Below are the code and all the weights of a small trained network. Each question names an input and a class and asks about switching units off, where a switched-off unit gives its printed mean instead of its output.

import numpy as np


def w(rows, s, z=0):
    codes = np.array(rows[::2]) - 128.0
    scale = np.full(codes.shape[1], s)
    scale[-1] = z or s
    return codes * scale


def f(y):
    return y / 2 * (1 + np.tanh(0.7978845608 * (y + 0.044715 * y**3)))


def log_softmax(a):
    a = a - a.max(-1, keepdims=True)
    return a - np.log(np.exp(a).sum(-1, keepdims=True))


def net(x, mask):
    res = np.array(x, float).reshape(1, 3) / 4 @ E
    y = f(res @ A[0][:, :-1].T + A[0][:, -1])
    res = res + np.where(mask, y, B[0][:, -1]) @ B[0][:, :-1]
    return log_softmax(res[-1] @ U[:, :-1].T + U[:, -1])


A, B = {}, {}
E = w([
[187,51,189,84,230,124,227,104,235,181,38],'x0',
[36,222,127,21,157,9,111,37,174,119,63],'x1',
[24,182,240,150,2,111,167,210,170,239,158],'x2',
],0.0069)
A[0] = w([
[170,100,150,103,194,118,177,116,177,174,51,192],'n0',
[1,204,215,116,77,99,148,145,160,191,117,136],'n1',
[250,21,121,111,188,160,185,105,143,135,87,187],'n2',
[105,131,205,63,164,87,215,102,220,195,51,143],'n3',
[121,92,189,194,72,186,168,190,122,187,167,135],'n4',
[71,193,110,73,157,60,83,92,150,119,96,253],'n5',
[113,161,54,80,156,79,64,61,116,76,87,151],'n6',
[81,180,145,189,26,122,76,194,70,134,213,223],'n7',
[201,60,66,172,170,185,122,134,77,53,138,162],'n8',
[110,101,208,143,111,135,230,178,201,226,118,235],'n9',
],0.0066,0.003)
B[0] = w([
[91,175,130,81,201,121,132,134,174,146,163,226],'n0',
[145,96,142,132,2,95,101,128,63,108,164,245],'n1',
[125,136,93,121,245,203,105,181,201,161,157,250],'n2',
[70,139,230,48,103,77,192,147,183,119,186,254],'n3',
[164,133,148,182,114,171,166,156,95,153,53,213],'n4',
[141,142,125,46,107,85,127,62,96,94,99,247],'n5',
[166,137,116,106,161,106,151,56,80,81,63,225],'n6',
[87,204,73,109,61,241,109,205,26,230,116,244],'n7',
[190,68,88,178,182,158,54,133,128,87,172,219],'n8',
[167,105,219,166,93,105,181,171,133,126,123,248],'n9',
],0.0077,0.009)
U = w([
[93,102,171,104,82,59,139,114,138,91,193,117],'0',
[3,15,67,232,110,72,135,86,177,107,103,7],'1',
[182,11,75,186,166,154,70,133,132,97,179,133],'2',
[163,112,158,199,91,143,168,148,105,151,31,124],'3',
[93,144,144,108,178,132,156,149,188,159,158,133],'4',
[140,134,97,109,154,90,128,53,112,62,10,135],'5',
[44,187,48,114,100,158,72,140,94,163,146,134],'6',
],0.011,0.018)

Each question gives the input, the list of numbers given to net, and the class t.
The units are the neurons (one row each of A and B). Each row of codes is followed by its name. A weight is (code - 128) times the scale printed after its matrix; where a second scale follows, it is the last column's (A, B and U).
mask holds one flag per neuron, in row order. A switched-off neuron (its flag False) gives its mean, the last column of its row in B, instead of its output. The means were averaged over made-up inputs and are rounded, as every weight is.
A unit's drop is (log p(t) with every unit on - log p(t) with that unit switched off) / (log p(t) with every unit on - log p(t) with every unit switched off).
The circuit of an input: a set's keep is (log p(t) with only the set's units on - log p(t) with every unit switched off) / (log p(t) with every unit on - log p(t) with every unit switched off). Starting from all 10 units, units are removed one at a time, each time the one whose removal leaves the highest keep (on an exact tie, the one counted first), for as long as the keep stays at least 0.8.
units of the circuit, in order: the units of the circuit, biggest drop first
unit that matters most: the unit with the biggest drop
k most important neurons: the k neurons with the biggest drops, biggest first
drop when u is switched off: that unit's drop, to one decimal
input [6,2,-6], class 4: units of the circuit, in order	n2
input [5,-5,-1], class 2: 3 most important neurons	n8, n3, n7
input [7,8,-2], class 4: 2 most important neurons	n3, n0
input [5,6,-3], class 4: 4 most important neurons	n3, n0, n2, n1
input [-6,1,-6], class 5: 3 most important neurons	n6, n2, n1
input [3,0,5], class 0: units of the circuit, in order	n3, n1
input [7,-6,4], class 4: 2 most important neurons	n2, n0
input [8,-5,5], class 4: 2 most important neurons	n3, n0
input [-1,-1,7], class 3: 2 most important neurons	n9, n4
input [-2,-2,3], class 3: 3 most important neurons	n4, n0, n2
input [-4,-1,-3], class 2: 4 most important neurons	n8, n3, n0, n5
input [3,2,1], class 0: 2 most important neurons	n2, n7
input [4,-3,-2], class 2: 4 most important neurons	n8, n3, n7, n5
input [6,5,-2], class 4: unit that matters most	n3
input [8,0,8], class 0: drop when n1 is switched off	0.2
input [-3,5,0], class 5: drop when n5 is switched off	0.1
input [-1,3,-1], class 5: drop when n7 is switched off	0.1
